[ 16   2  -6  24  -6 -13   3 -16   7  -5 -25 -14 -13  -2   2  -8 -36  -8
  12 -19   3   7  11   3   2  17   7   6   9  -7  -8   1  -4   7   1 -13
  -5 -11  -3  -5  -8  -8 -18  18 -15  -8   6  -7 -11 -13  10  -8  -8  14
   9  -7 -31  -7   2 -10  14  14   6  -2 -13  19   6] : [107]
[  7  10 -19  23  -7  -6 -13 -43   1  -8 -43 -21  -8   0  -9   2 -51   0
  13 -21  11 -29  16  -3  -2  18   9   8  22   0 -34  -2   0   7  -2 -22
  -6   0 -11  -4 -23  -8 -26  25 -23  -1  -5 -11 -28  -6  23 -13 -16  17
   3 -11 -43  -2  15  10  11  17   7  -9   7  34   1] : [101]
[ -9  13   0  13   7   7 -12 -31 -10  -5 -49  -4   2  -7 -15   9 -22   9
   1 -16  10 -27  14   4   8   5   7   0  16   3 -24  -6  -1  -2   2  -4
  11   5 -21 -29  -9  -1 -19  14 -11  -3 -13  -9 -30  -1   9 -12   1  14
   2 -11 -24   1  11   4  14   8  10 -16  11  10   4] : [105]
[ -7   0  -6  12   2   7  -6 -28  -2 -17 -57 -17  -5  -1  -9   2 -34   7
   0 -13   7 -15  14   7  -6   1   8  13  14  -2 -16   0  -6   5  -2 -14
   1  -4 -32 -10  -9  -7 -20  16 -14 -17 -18   3 -15  -4  12  -4  -8   5
   7  -7 -36  -1   2  11   9  12  12 -13  15  20   4] : [104]
[ 32  13 -18  14   8  13  17 -16  -5  -1 -31 -25  -3  -2 -34  -3  -6   5
   4   0  -4 -22   4   1   8  -2  15   9   5   7 -39  12 -12 -21   9  -2
  -1  -8   1  19 -11   6  -8  12 -37  26  -6  -3 -36  18   8   8   3  24
  12  -9 -21 -15   1  10  -5   6 -10  -2  17  35  12] : [97]
[ 13  20   5   5  13  36 -16 -15  -7 -22 -70  -1   1 -20 -11  -8   7  38
  -9  -9  17 -39   4  15  -1   8   0   3   7  17 -27 -11  -6 -20  -5   4
   3   1 -31 -11 -22 -21 -20 -25  -4 -14  -7 -21 -23 -15  -7 -18  18  40
   6  -3  -4 -16   7 -17  36  -5   9 -15   6   0   3] : [103]
[-14  21  -2  27 -12   6 -29 -66   4 -16 -85 -19  -5 -10 -14   3 -55  12
  21 -24  28 -25  13  -1   6  32   5  -3  36   7 -19 -13 -15  15  -1 -20
 -12   6 -20 -12 -23 -13 -29  17 -11 -30   2 -34 -24 -25  13 -29  -2  24
   0 -13 -34  -5  18 -11  26  22  14 -18  -8  10   3] : [88]
[ -4   6  -2  11  -4   5 -11 -28 -12 -15 -41 -10   2  -7  -2  -1 -34   8
  11 -10   5 -11   8  10  -1   7   7  12  12  -3 -14  -4  -7   6 -10 -14
  -1   6 -27  -5   7 -16 -19   9  -7 -14  -5   2 -10 -10  10   8  -4  13
   4 -18 -30  -3   2   4  14  16  11 -19   2  19   3] : [104]
[-13  11   0   7   9  14 -15 -33   5  -7 -24  -2  -3   0 -11 -23 -14   0
   3 -12  10 -16   1  -2   4  15  -1 -34  13   9  -4  -9 -13   1   2  -1
  -3   9  -5  -3  -4  -1 -16   6   4 -12  -3 -30 -15  -9  -3  -7   3  14
  13  -2   0   4   9 -14  16   5   6  -7  -7  -4   0] : [88]
[ 27  20 -18  18   3  11   3 -26  -6  -3 -35 -22 -11  -6 -26   6 -30   0
   4 -16   6 -26  11   4   9   3   7  11   8   5 -29   4  -6 -10   6 -14
  -5   3  -3   4  -8  -3 -22  13 -26  14  -6 -10 -30   2  13 -12   1  29
   5 -12 -26  -6   6   3   9  16   0   2  13  38  13] : [102]
[ 30  15 -18  18  16  10   8 -23   4  -1 -30 -18  -1  -2 -23   6 -16   5
  -5  -4   7 -25  19   1   8  10   6  15  10  10 -30   7  -9  -2   3  -4
   1  -3  10  -7 -20  -5 -12  12 -17  11  -2 -20 -46  -2  14 -21   3   9
   4 -10 -27  -7  12   2  11  19 -12   9   7  18   9] : [102]
[-10   8  -5   2  -2   4 -12 -38  -1  -6 -37 -12  -5 -11 -11   5 -34   5
   9 -12  15 -31   9  -6   5   7   0 -10  20  -1  -9  -5  -8  14   0 -10
  -8   8  -8  -8 -10  -1 -28  12  -6 -12  -3 -27 -12 -14   1 -14   2  15
  28  -8 -15  -3  13  -7   6   9  -4 -12   1   2   1] : [88]
[ 12   2   4   9  -6  -9 -12 -25   7  -1 -28 -24  -9  -1   2   4 -36  -4
  11  -7   5  -1   4   2  -1  14   7   9   7   4 -12   4  -8   9   0 -10
   1   3  -3  -7  -5  -6 -19  17 -18 -19   2 -10  -7  -7  12  -8  -7  13
   1  -1 -32  -2   6   3  10   7   1   0  -4  19  -3] : [107]
[ 38   4  -6  14  -4 -13  -1   0  15   9 -14  -6 -10   0   0   5  -5  -6
   4  11   1  -1   6   1   5  14   7   9  -1  12 -12   1  -9   1   2 -10
  -4  -1  31  -1 -12 -10  -7   4 -19  10  22 -18 -27 -11   0 -16  -8  28
   4  -2 -17  -8   9 -18  13  10 -34  18 -15  16  11] : [87]

[-13  30  -1  15  34 -27  -3  24  11  11  -4  -6   5   0  -2 -10 -11 -28
  -2   7   3  30  -3  -8  10  14 -34  20  -9  -7   6  14  14  13 -13  -7
  10   1  -2 -40   6  -7  16  18 -14  19   5  29 -29  -6 -19  -3  11  -2
  -2  10  -6  12 -20  -4 -26  20   9   7  -3  -9  18] : (87)
[ -2 -15   6   1  18   4  -9  15  23  -6  -2  -9   5   5 -14   2 -29   0
  21  17   6  21   7   9  20  12  -6   9 -13 -23  10  10  14   8   2 -15
   8 -20  23 -22 -11 -10   4  10 -34  11   9  13 -12  -7 -25 -15   7   6
   9   8   3 -10  -4   0 -33  -1  16  -7  -2  41   6] : (97)
[  0   3   4  -3   8   4  -8  11  14   2   4  -4   7 -14  17  25   6   2
  13   2  -5 -22 -10   7  -7  10  -4   0  -3  -4   7   5   1  -1  -4 -14
  11  11   5 -19   4   8  -3   2  16   0  19  -2   0 -11  -3  -1  -8   2
   3   1 -11   6  13   2  -8  -5   1  -2   7   4  -7] : (97)
[ -7   9  -8   0 -23  -3 -14  -4   9   7  15   6   8  19  -4  26  -5 -14
   7   6  16  37 -11  16 -21  -4 -54  26 -14   7  -6  11   4   2  -4  -8
   8  -6   0 -49  13   0   8  13  10  15   0   6 -15  -4 -34   5  19   7
 -13 -16  12 -45 -27  -7 -10  13  -9  24  -1   9  -2] : (87)
[-22  16  -9  35  72 -24  13  29 -16  11 -21 -12   5  28  -3 -60  -3  -7
  -7   4  -3   8  14 -39  55  17  25 -13  -4 -16   7   0   8  18  -7  14
  -1  -3   1  41  -5  -1  22   3 -61   9   7   9 -11   1  36 -22  -1 -26
  -5  14  -7 -12 -19  38 -14  14  15 -14  21 -25   4] : (89)
[ -7  -5   6  14  26 -22  24  -4  -9  -6  15 -21   2  12 -14  -4  20 -14
 -23  16  11  13 -18 -13  17  13 -10  13  23  -4   7  10   7   3 -13  17
   5 -20 -15  10  -5  -7 -13  -1 -26   9  -6  29 -10  -7 -10 -57  16   4
   9  16  16 -16   1   6   6  12  12   1  -8   8   3] : (96)
[  4  -4  -2 -13 -11 -11  -3 -31   2  -6   6   2  -5   3 -38  10  20   3
 -18  23   2 -21  -4  -1  12  10   7  14  13  -2   3 -10   1 -14   4   8
   3 -13  -7   3 -10 -22 -26  -3   5  -2   8   1  13   4 -27 -15  27   3
   3  13   2   4  25   3  37 -10 -18  -6 -11   3   0] : (94)
[-10  26  16   5  34 -19  -1   0  45  13  -2  -2  -3  -5 -24 -29  17  -7
   1  10   3 -20  21  -9  59  20  14  18   2  -9  11 -12 -10   0   5 -19
  -7   7   1 -43  12 -52 -21  -6  10  14  19   9  -7  -2 -51 -27  22 -16
  -9  51 -26   0  14  -6  12  -7  -5  -4   9 -29   8] : (89)
[ -3  13   0   4  13 -17  -3  -1   5   4  -3  11   0  -9  -8 -19  -1   3
  -1   0   6  -9  11  -6  27  20  12  -2   2  -4   2   3  -3   0  -7  -2
  -1  12   4  -9   4 -11 -10   1   0   2  -3  10   1  24  -7 -16  17 -12
   0  18 -10  -6   8   0  13   1   1   7  -8 -30  16] : (89)
[  2  -3   7  13  18 -16  21  27   0   1   8 -17   6   8 -12  -6  15 -11
 -22   6   6  12 -18  -4  13   0  -8  22   8 -14   5  -6  12   4  -8  20
   7 -16  -4  10  -6  -9 -11  -3 -15  13  -1  11  -5  -2 -13 -20   5   4
  -5  12  15 -16  -3   8   8  15   3  -1  -7  -1   2] : (96)
[ -1  21  22  21  31 -18   8 -13  34   2  14 -27  -3  -1 -23  -2  19 -22
 -29  12   5 -27   6   8  28  25  14  26  -3 -12  29 -18  19  -1  -8   0
  13   1   2 -26   7 -14 -25  -1  20  17   5   8  -4  -6 -35 -39  22 -15
   1  68  -6  -6  33  -5  15  -6  -2 -14 -15 -52  12] : (96)
[ 11   6  -1  35  40 -10  18   2 -13  -4 -22   2 -13  10 -13 -38  27  -2
 -24   1  -5 -35  21  -8  32  20  51 -12   7 -22   2   0   3   3  -4  15
   1   5   1  54  -2  -4 -10 -11 -22   0   9  -9  13   8  30 -18   3 -19
  -3  19  -3  -1  41  13  19 -10  -1 -22 -11 -29  -7] : (94)
[ 12   5  16 -19   0   5   7 -21   6  -8  16  -5  12 -15 -10  30   1 -13
 -31   6  16  -7 -15 -35  -1   4 -11  26  14   5   0   6  12 -11   3  -1
  20  -4  -3 -13   1  -4 -10  12  41  15 -11  21  -1  -1 -22  -9  19   5
  -3  11  18 -18  28  -8  28   2   5  11  -8  19  -2] : (96)
